Here is a tiny trained network, its code and every weight. The questions are about switching its units off for an input and a target symbol, where a switched-off unit gives its printed mean instead of its output.

import numpy as np


def w(rows, s, z=0):
    codes = np.array(rows[::2]) - 128.0
    scale = np.full(codes.shape[1], s)
    scale[-1] = z or s
    return codes * scale


def norm(h):
    return h / np.sqrt((h * h).mean(-1, keepdims=True) + 1e-5)


def softmax(a):
    e = np.exp(a - a.max(-1, keepdims=True))
    return e / e.sum(-1, keepdims=True)


def log_softmax(a):
    a = a - a.max(-1, keepdims=True)
    return a - np.log(np.exp(a).sum(-1, keepdims=True))


def net(x, mask):
    ids = ['βγεημξτφ'.index(c) for c in x.split()]
    T = len(ids)
    res = E[ids] + P[:T]
    u = 0
    for l in range(2):
        r = norm(res)
        for j in range(3):
            rows = slice(2 * j, 2 * j + 2)
            q, k, v = (r @ M[l][rows].T for M in (Q, K, V))
            z = softmax(np.where(np.tri(T) > 0, q @ k.T / 2**0.5, -1e9)) @ v
            o = O[l][rows]
            res = res + np.where(mask[u + j], z, o[:, -1]) @ o[:, :-1]
        u += 3
    return log_softmax(norm(res)[-1] @ U[:, :-1].T + U[:, -1])


Q, K, V, O = {}, {}, {}, {}
E = w([
[113,57,83],'β',
[113,254,77],'γ',
[134,174,79],'ε',
[117,60,90],'η',
[118,185,82],'μ',
[134,143,83],'ξ',
[128,48,97],'τ',
[133,209,69],'φ',
],0.0059)
P = w([
[130,119,160],'0',
[49,104,2],'1',
[156,162,132],'2',
[106,156,170],'3',
[114,118,6],'4',
[215,139,98],'5',
[103,145,169],'6',
[122,124,15],'7',
[218,120,117],'8',
[94,146,174],'9',
[130,127,15],'10',
[197,159,127],'11',
],0.009)
Q[0] = w([
[154,187,142],'0.h0',
[173,14,182],'0.h0',
[135,128,174],'0.h1',
[193,185,131],'0.h1',
[101,2,72],'0.h2',
[65,184,133],'0.h2',
],0.019)
K[0] = w([
[105,177,82],'0.h0',
[157,153,252],'0.h0',
[115,161,132],'0.h1',
[130,145,47],'0.h1',
[53,139,27],'0.h2',
[111,164,216],'0.h2',
],0.021)
V[0] = w([
[182,131,144],'0.h0',
[225,129,221],'0.h0',
[108,116,140],'0.h1',
[254,139,195],'0.h1',
[101,95,12],'0.h2',
[13,149,156],'0.h2',
],0.0079)
O[0] = w([
[157,173,144,92],'0.h0',
[250,196,180,2],'0.h0',
[128,135,155,121],'0.h1',
[146,27,96,59],'0.h1',
[3,155,66,184],'0.h2',
[81,61,144,139],'0.h2',
],0.0064,0.0083)
Q[1] = w([
[25,183,253],'1.h0',
[129,222,42],'1.h0',
[123,172,150],'1.h1',
[222,143,6],'1.h1',
[118,190,119],'1.h2',
[189,170,13],'1.h2',
],0.019)
K[1] = w([
[137,53,238],'1.h0',
[102,67,56],'1.h0',
[145,139,129],'1.h1',
[160,121,3],'1.h1',
[98,146,154],'1.h2',
[71,151,32],'1.h2',
],0.025)
V[1] = w([
[49,173,217],'1.h0',
[127,204,189],'1.h0',
[109,206,51],'1.h1',
[42,164,221],'1.h1',
[31,161,235],'1.h2',
[140,251,102],'1.h2',
],0.013)
O[1] = w([
[96,4,86,142],'1.h0',
[51,90,111,43],'1.h0',
[143,168,222,254],'1.h1',
[220,215,113,173],'1.h1',
[97,45,199,174],'1.h2',
[189,47,80,185],'1.h2',
],0.011,0.0083)
U = w([
[63,163,173,66],'β',
[251,110,150,115],'γ',
[158,19,151,254],'ε',
[217,118,30,123],'η',
[60,108,83,252],'μ',
[155,179,94,54],'ξ',
[88,197,92,85],'τ',
[92,85,253,88],'φ',
],0.013,0.0049)

Each question gives the input, a string of symbols that net reads in full, and the target symbol t.
The units are the heads (2 rows each of Q, K, V and O). Each row of codes is followed by its name. A weight is (code - 128) times the scale printed after its matrix; where a second scale follows, it is the last column's (O and U).
mask holds one flag per head, layer by layer. A switched-off head (its flag False) gives its mean, the last column of its rows in O, instead of its output. The means were averaged over made-up inputs and are rounded, as every weight is.
A unit's drop is (log p(t) with every unit on - log p(t) with that unit switched off) / (log p(t) with every unit on - log p(t) with every unit switched off).
The circuit of an input: a set's keep is (log p(t) with only the set's units on - log p(t) with every unit switched off) / (log p(t) with every unit on - log p(t) with every unit switched off). Starting from all 6 units, units are removed one at a time, each time the one whose removal leaves the highest keep (on an exact tie, the one counted first), for as long as the keep stays at least 0.8.
circuit, biggest first: the units of the circuit, biggest drop first
most important unit: the unit with the biggest drop
heads that matter: for each layer, one digit per head in row order, 1 if its drop is at least 0.15 and else 0, layers parted by /
input φ ξ φ, target φ: circuit, biggest first => 0.h0, 0.h2, 0.h1, 1.h1
input φ β φ φ μ φ γ, target η: heads that matter => 111 / 001
input φ φ γ ε γ γ φ, target η: circuit, biggest first => 0.h2, 0.h0, 0.h1, 1.h2
input φ β γ, target φ: heads that matter => 111 / 011
input γ φ μ φ η φ ξ φ φ φ, target ε: circuit, biggest first => 0.h0, 0.h2, 1.h2
input μ γ ξ, target μ: heads that matter => 111 / 110
input φ ε μ γ γ φ β, target η: heads that matter => 111 / 011
input μ τ τ, target μ: circuit, biggest first => 0.h2
input μ ξ τ β, target μ: heads that matter => 111 / 010
input γ γ τ γ γ τ β τ μ τ, target ε: heads that matter => 100 / 101
input ξ μ γ τ, target γ: heads that matter => 100 / 001
input γ φ φ γ ξ ε φ η ξ β, target ε: heads that matter => 100 / 101
input μ τ ε γ γ φ η, target μ: heads that matter => 111 / 010
input γ μ γ τ β τ η, target ε: most important unit => 0.h0
input ξ γ τ τ φ β γ β, target τ: circuit, biggest first => 1.h0, 0.h0, 0.h2
input ε γ φ, target ε: heads that matter => 111 / 011
input φ ε φ γ β γ β φ β ξ, target η: circuit, biggest first => 0.h0, 0.h2, 0.h1, 1.h2
input η φ β, target η: heads that matter => 111 / 110
input γ φ γ, target γ: circuit, biggest first => 1.h1, 1.h2, 0.h2
input ξ η β γ ξ γ ξ, target γ: heads that matter => 101 / 000
input μ γ φ, target μ: circuit, biggest first => 0.h0, 0.h1, 0.h2, 1.h0
input ξ ξ τ τ γ φ η, target γ: circuit, biggest first => 0.h0
input γ γ ε τ, target ε: heads that matter => 100 / 100
input γ γ γ ξ ξ γ γ φ γ ξ, target ε: circuit, biggest first => 0.h0, 1.h2, 0.h2
input φ μ η γ, target η: circuit, biggest first => 0.h2, 1.h2, 0.h0, 0.h1
input γ β φ γ, target ε: circuit, biggest first => 0.h2, 0.h0, 1.h2
input γ η β, target γ: circuit, biggest first => 0.h0
input γ γ γ ε β η μ τ φ ξ, target ε: circuit, biggest first => 0.h0, 0.h2, 1.h2
input τ μ β, target τ: heads that matter => 011 / 110
